Below are the code and all the weights of a small trained network. Each question names an input and a target symbol and asks about switching units off, where a switched-off unit gives its printed mean instead of its output.

import numpy as np


def w(rows, s, z=0):
    codes = np.array(rows[::2]) - 128.0
    scale = np.full(codes.shape[1], s)
    scale[-1] = z or s
    return codes * scale


def norm(h):
    return h / np.sqrt((h * h).mean(-1, keepdims=True) + 1e-5)


def f(y):
    return y / 2 * (1 + np.tanh(0.7978845608 * (y + 0.044715 * y**3)))


def softmax(a):
    e = np.exp(a - a.max(-1, keepdims=True))
    return e / e.sum(-1, keepdims=True)


def log_softmax(a):
    a = a - a.max(-1, keepdims=True)
    return a - np.log(np.exp(a).sum(-1, keepdims=True))


def net(x, mask):
    ids = ['ΦΩαγδεζηλμπτψ'.index(c) for c in x.split()]
    T = len(ids)
    res = E[ids] + P[:T]
    u = 0
    for l in range(2):
        q, k, v = (norm(res) @ M[l].T for M in (Q, K, V))
        z = softmax(np.where(np.tri(T) > 0, q @ k.T / 2**0.5, -1e9)) @ v
        res = res + np.where(mask[u], z, O[l][:, -1]) @ O[l][:, :-1]
        u += 1
        y = f(norm(res) @ A[l][:, :-1].T + A[l][:, -1])
        res = res + np.where(mask[u : u + 8], y, B[l][:, -1]) @ B[l][:, :-1]
        u += 8
    return log_softmax(norm(res)[-1] @ U[:, :-1].T + U[:, -1])


Q, K, V, O, A, B = {}, {}, {}, {}, {}, {}
E = w([
[153,146,121,134,175,132,183,156,91,153,35,153],'Φ',
[123,69,156,139,108,74,111,180,127,171,98,203],'Ω',
[162,175,132,149,138,151,156,250,160,166,116,84],'α',
[149,108,131,156,143,130,128,148,115,130,117,127],'γ',
[148,115,240,164,84,113,130,125,83,170,80,106],'δ',
[137,56,128,84,128,92,120,166,134,122,158,131],'ε',
[76,143,117,72,161,128,137,109,148,84,58,53],'ζ',
[157,110,114,188,83,147,181,100,123,142,214,132],'η',
[132,169,146,96,142,75,119,80,123,125,108,183],'λ',
[131,141,150,77,175,140,165,138,54,80,142,82],'μ',
[163,124,101,82,233,128,60,71,134,170,136,92],'π',
[89,159,74,163,126,103,167,157,136,121,144,81],'τ',
[62,91,138,77,106,168,156,73,147,161,119,120],'ψ',
],0.026)
P = w([
[52,188,164,155,212,152,99,165,145,16,126,172],'0',
[196,193,118,170,188,114,154,47,167,57,126,200],'1',
[108,133,154,142,185,95,136,150,81,77,132,151],'2',
[132,122,148,139,160,64,154,165,86,73,99,121],'3',
[184,131,113,131,139,95,192,130,121,75,76,119],'4',
[128,127,128,130,95,98,137,165,93,103,109,77],'5',
[173,134,120,114,93,100,170,160,130,112,74,54],'6',
[204,164,90,114,88,130,178,141,135,147,109,33],'7',
[195,108,104,102,50,104,197,152,134,110,53,5],'8',
[183,88,114,115,52,81,195,117,138,121,56,1],'9',
[203,46,87,121,71,96,213,49,149,82,62,44],'10',
],0.0085)
Q[0] = w([
[29,186,97,144,126,152,20,106,188,195,195,255],'L0H1',
[88,175,128,137,127,200,198,122,116,87,77,67],'L0H1',
],0.0064)
K[0] = w([
[56,94,198,253,245,227,104,139,254,110,144,227],'L0H1',
[74,111,120,91,87,100,144,114,136,228,156,91],'L0H1',
],0.0048)
V[0] = w([
[164,98,40,66,99,168,182,169,7,2,159,43],'L0H1',
[89,208,160,2,76,113,124,165,177,193,155,189],'L0H1',
],0.004)
O[0] = w([
[97,138,254,151,243,115,212,178,148,109,159,122,254],'L0H1',
[147,241,169,176,82,105,115,91,242,94,204,174,41],'L0H1',
],0.0077,0.0049)
A[0] = w([
[89,149,129,251,97,181,135,111,139,54,254,159,3],'L0N1',
[176,125,121,82,101,85,109,143,141,138,197,61,213],'L0N2',
[144,83,150,213,53,193,122,195,119,133,171,94,231],'L0N3',
[74,48,126,83,191,182,133,11,125,254,134,145,45],'L0N4',
[134,177,130,180,160,93,120,140,106,67,130,163,85],'L0N5',
[64,107,97,16,125,18,98,87,100,49,184,116,139],'L0N6',
[186,181,172,54,101,152,139,128,91,226,122,94,62],'L0N7',
[74,193,140,159,122,88,153,113,142,213,34,219,244],'L0N8',
],0.0076,0.0033)
B[0] = w([
[254,138,116,150,193,127,147,93,11,212,99,107,143],'L0N1',
[109,58,144,157,161,99,138,73,135,64,112,129,192],'L0N2',
[225,202,114,103,108,72,208,120,174,141,18,154,254],'L0N3',
[189,159,160,37,57,82,144,215,139,189,145,101,192],'L0N4',
[120,196,154,39,82,57,176,107,160,89,173,126,158],'L0N5',
[180,150,123,105,142,112,212,82,132,26,122,150,218],'L0N6',
[119,52,174,164,52,58,130,151,127,63,97,137,155],'L0N7',
[110,174,42,43,77,212,122,243,45,123,110,125,203],'L0N8',
],0.0079,0.0046)
Q[1] = w([
[120,122,151,119,107,38,255,192,105,98,85,36],'L1H1',
[6,229,118,226,116,215,14,96,215,123,185,213],'L1H1',
],0.0063)
K[1] = w([
[162,34,129,131,79,151,174,107,143,174,177,41],'L1H1',
[155,158,85,124,144,174,39,175,90,101,155,255],'L1H1',
],0.0068)
V[1] = w([
[171,125,179,197,213,146,44,144,166,105,58,153],'L1H1',
[190,121,207,1,133,120,72,76,117,160,119,110],'L1H1',
],0.0076)
O[1] = w([
[158,125,97,179,143,182,86,145,128,9,122,107,1],'L1H1',
[187,95,227,90,166,149,106,125,178,154,67,119,112],'L1H1',
],0.016,0.0043)
A[1] = w([
[96,159,191,109,78,106,201,145,178,116,212,128,250],'L1N1',
[102,85,93,170,109,174,92,174,59,10,185,75,112],'L1N2',
[136,137,2,94,191,72,137,127,108,179,251,32,180],'L1N3',
[128,100,84,254,19,209,100,176,129,95,165,93,155],'L1N4',
[79,220,174,162,139,133,178,92,141,105,103,47,173],'L1N5',
[102,162,132,168,117,2,145,100,183,119,54,146,80],'L1N6',
[100,72,50,76,24,107,4,198,172,243,130,160,87],'L1N7',
[115,88,99,191,81,102,115,97,168,67,50,189,178],'L1N8',
],0.0082,0.0021)
B[1] = w([
[164,118,193,156,62,94,102,116,110,116,139,118,234],'L1N1',
[84,18,123,112,76,219,220,149,187,203,90,122,187],'L1N2',
[126,154,143,165,152,2,54,198,120,89,90,58,253],'L1N3',
[67,75,127,121,55,161,186,202,188,226,72,62,155],'L1N4',
[77,127,146,181,158,31,144,88,122,118,127,173,213],'L1N5',
[115,80,45,33,35,73,146,119,121,124,146,111,217],'L1N6',
[100,130,168,221,199,142,138,108,145,81,94,172,169],'L1N7',
[150,81,151,95,20,95,135,143,93,108,43,142,156],'L1N8',
],0.0093,0.0067)
U = w([
[115,184,108,91,172,196,149,141,64,134,129,91,87],'Φ',
[96,107,141,175,137,130,72,146,159,126,118,228,182],'Ω',
[181,196,135,138,111,146,159,222,229,108,163,128,20],'α',
[109,65,108,160,133,190,147,156,146,153,143,38,210],'γ',
[152,135,187,175,45,154,65,81,60,91,71,105,116],'δ',
[188,84,157,128,112,91,152,162,168,38,175,214,26],'ε',
[74,157,126,130,159,136,148,37,157,76,40,122,4],'ζ',
[222,132,121,187,146,156,168,90,52,136,170,132,114],'η',
[160,182,77,57,72,153,137,74,128,68,119,155,110],'λ',
[117,177,255,200,172,177,198,143,82,85,193,111,60],'μ',
[193,159,177,146,182,143,29,131,159,80,100,81,237],'π',
[101,124,129,142,116,66,115,144,36,135,183,98,129],'τ',
[99,117,182,91,127,131,149,95,131,218,182,151,149],'ψ',
],0.008,0.0035)

Each question gives the input, a string of symbols that net reads in full, and the target symbol t.
The units are the heads (2 rows each of Q, K, V and O) and the neurons (one row each of A and B). Each row of codes is followed by its name. A weight is (code - 128) times the scale printed after its matrix; where a second scale follows, it is the last column's (O, A, B and U).
mask holds one flag per unit, layer by layer, with each layer's heads first. A switched-off unit (its flag False) gives its mean, the last column of its rows in O or B, instead of its output. The means were averaged over made-up inputs and are rounded, as every weight is.
A unit's drop is (log p(t) with every unit on - log p(t) with that unit switched off) / (log p(t) with every unit on - log p(t) with every unit switched off).
The circuit of an input: a set's keep is (log p(t) with only the set's units on - log p(t) with every unit switched off) / (log p(t) with every unit on - log p(t) with every unit switched off). Starting from the 12 units with the biggest drops (on a tie, the unit counted first), units are removed one at a time, each time the one whose removal leaves the highest keep (on an exact tie, the one counted first), for as long as the keep stays at least 0.8.
units of the circuit, in order: the units of the circuit, biggest drop first
k most important neurons: the k neurons with the biggest drops, biggest first
top k neurons in layer l: the k neurons of layer l with the biggest drops, biggest first
input γ γ ε ψ δ ψ γ ψ Ω, target ψ: units of the circuit, in order => [L1H1]
input ε δ γ γ α ε ψ η π γ, target π: 4 most important neurons => [L0N4; L0N8; L0N3; L0N2]
input γ δ Ω Φ τ λ γ γ τ α, target τ: units of the circuit, in order => [L1H1; L1N3]
input γ ε δ τ λ γ ζ μ Ω, target Ω: top 2 neurons in layer 1 => [L1N7; L1N3]
input δ γ γ τ μ Ω γ δ τ η λ, target τ: units of the circuit, in order => [L1H1; L0N3; L0N8]
input ε λ π π ε ε γ, target ε: 4 most important neurons => [L0N3; L1N3; L0N1; L1N6]
input γ γ γ Ω, target γ: top 2 neurons in layer 1 => [L1N2; L1N4]
input α γ π Ω γ, target π: 3 most important neurons => [L0N4; L0N2; L0N7]
input γ Ω Ω, target γ: units of the circuit, in order => [L1H1; L0N8; L1N2]
input ψ ψ ε Φ γ Φ γ Φ, target γ: 2 most important neurons => [L0N8; L1N2]
input ψ τ ψ γ λ λ, target λ: units of the circuit, in order => [L0N8; L0N6]
input ε ψ τ γ ε δ γ λ η, target η: 2 most important neurons => [L0N1; L0N3]
input ε μ π δ γ η Ω γ γ, target γ: 2 most important neurons => [L0N4; L0N1]
input λ γ π ψ τ, target ψ: most important neuron => [L0N4]
input Φ ε γ, target ε: top 2 neurons in layer 0 => [L0N5; L0N8]
input μ γ π τ γ γ ε γ γ γ λ, target λ: 2 most important neurons => [L1N3; L0N6]
input α ψ λ μ δ α ε ψ γ ε, target ψ: top 2 neurons in layer 0 => [L0N3; L0N7]
input γ ψ ε, target ψ: top 2 neurons in layer 0 => [L0N4; L0N3]
input τ μ γ μ η γ, target μ: 2 most important neurons => [L0N1; L1N3]
input ε η ψ τ λ τ τ τ γ, target τ: 2 most important neurons => [L0N3; L1N3]
input γ μ γ τ γ γ γ γ γ, target γ: 2 most important neurons => [L0N4; L1N2]
input γ δ π Φ, target π: units of the circuit, in order => [L1H1]
input μ ε γ ε γ δ γ τ ψ τ α, target ψ: 2 most important neurons => [L1N3; L0N3]
input ψ ψ Φ η, target η: top 2 neurons in layer 0 => [L0N1; L0N8]
input γ γ η γ Φ Φ τ τ δ ζ, target τ: top 2 neurons in layer 0 => [L0N8; L0N6]
input μ τ Φ, target Φ: top 2 neurons in layer 0 => [L0N8; L0N1]
